Here is a tiny trained network, its code and every weight. The questions are about switching its units off for an input and a class, where a switched-off unit gives its printed mean instead of its output.

import numpy as np


def w(rows, s, z=0):
    codes = np.array(rows[::2]) - 128.0
    scale = np.full(codes.shape[1], s)
    scale[-1] = z or s
    return codes * scale


def f(y):
    return y / 2 * (1 + np.tanh(0.7978845608 * (y + 0.044715 * y**3)))


def log_softmax(a):
    a = a - a.max(-1, keepdims=True)
    return a - np.log(np.exp(a).sum(-1, keepdims=True))


def net(x, mask):
    res = np.array(x, float).reshape(1, 8) / 4 @ E
    y = f(res @ A[0][:, :-1].T + A[0][:, -1])
    res = res + np.where(mask, y, B[0][:, -1]) @ B[0][:, :-1]
    return log_softmax(res[-1] @ U[:, :-1].T + U[:, -1])


A, B = {}, {}
E = w([
[130,125,134,143],'x0',
[128,112,119,152],'x1',
[102,101,87,157],'x2',
[128,102,131,188],'x3',
[87,132,145,170],'x4',
[135,117,170,182],'x5',
[238,211,93,199],'x6',
[142,67,139,255],'x7',
],0.0082)
A[0] = w([
[130,118,150,185,189],'n0',
[158,86,105,115,247],'n1',
[106,58,214,106,82],'n2',
[46,23,165,80,65],'n3',
[127,152,139,97,92],'n4',
[183,142,85,219,105],'n5',
[154,184,157,118,196],'n6',
[64,97,128,178,90],'n7',
[128,50,129,140,56],'n8',
[206,2,197,154,221],'n9',
[138,232,106,176,88],'n10',
[154,88,86,118,255],'n11',
[147,111,122,110,30],'n12',
[77,201,89,86,93],'n13',
[203,92,94,73,255],'n14',
],0.0095,0.0025)
B[0] = w([
[124,168,139,125,203],'n0',
[90,235,226,99,161],'n1',
[184,48,106,76,190],'n2',
[167,49,68,81,243],'n3',
[143,70,220,164,134],'n4',
[164,200,96,126,246],'n5',
[112,151,140,152,169],'n6',
[137,108,160,127,189],'n7',
[186,154,130,160,163],'n8',
[90,166,117,179,254],'n9',
[202,77,75,43,192],'n10',
[110,209,232,195,165],'n11',
[175,158,111,254,114],'n12',
[176,148,94,56,162],'n13',
[75,171,125,194,178],'n14',
],0.0061,0.0066)
U = w([
[255,56,94,79,4],'0',
[12,192,208,104,252],'1',
],0.0064,0.0016)

Each question gives the input, the list of numbers given to net, and the class t.
The units are the neurons (one row each of A and B). Each row of codes is followed by its name. A weight is (code - 128) times the scale printed after its matrix; where a second scale follows, it is the last column's (A, B and U).
mask holds one flag per neuron, in row order. A switched-off neuron (its flag False) gives its mean, the last column of its row in B, instead of its output. The means were averaged over made-up inputs and are rounded, as every weight is.
A unit's drop is (log p(t) with every unit on - log p(t) with that unit switched off) / (log p(t) with every unit on - log p(t) with every unit switched off).
The circuit of an input: a set's keep is (log p(t) with only the set's units on - log p(t) with every unit switched off) / (log p(t) with every unit on - log p(t) with every unit switched off). Starting from the 12 units with the biggest drops (on a tie, the unit counted first), units are removed one at a time, each time the one whose removal leaves the highest keep (on an exact tie, the one counted first), for as long as the keep stays at least 0.8.
units of the circuit, in order: the units of the circuit, biggest drop first
top k neurons: the k neurons with the biggest drops, biggest first
drop when u is switched off: that unit's drop, to one decimal
input [3,-3,0,0,-7,-8,2,-8], class 1: units of the circuit, in order -> n14, n3
input [0,4,7,-6,5,5,-8,-1], class 0: units of the circuit, in order -> n3
input [7,-5,3,6,-6,3,3,8], class 1: top 2 neurons -> n9, n3
input [2,-1,-3,4,-4,0,-6,-4], class 0: top 3 neurons -> n3, n2, n9
input [-2,0,3,2,-5,4,4,-2], class 1: units of the circuit, in order -> n3, n2
input [-2,-8,-7,0,7,1,-7,4], class 0: units of the circuit, in order -> n3, n2
input [1,7,1,8,-8,8,-2,5], class 1: units of the circuit, in order -> n9, n10
input [2,-1,7,7,-4,8,3,6], class 1: units of the circuit, in order -> n9, n3
input [-4,-3,-3,-5,-5,-2,3,8], class 1: top 2 neurons -> n3, n2
input [-4,6,5,5,2,6,-6,5], class 0: top 4 neurons -> n3, n2, n8, n14
input [8,-4,8,1,-3,-1,1,3], class 1: drop when n11 is switched off -> 0.1
input [1,-5,-8,0,-3,-1,-8,-7], class 0: drop when n8 is switched off -> 0.0
input [5,-5,-1,-6,-1,4,-7,5], class 0: drop when n3 is switched off -> 0.4
input [4,3,-6,-4,-4,6,-7,0], class 0: drop when n2 is switched off -> 0.3
input [4,6,4,5,3,-8,-8,3], class 0: units of the circuit, in order -> n3
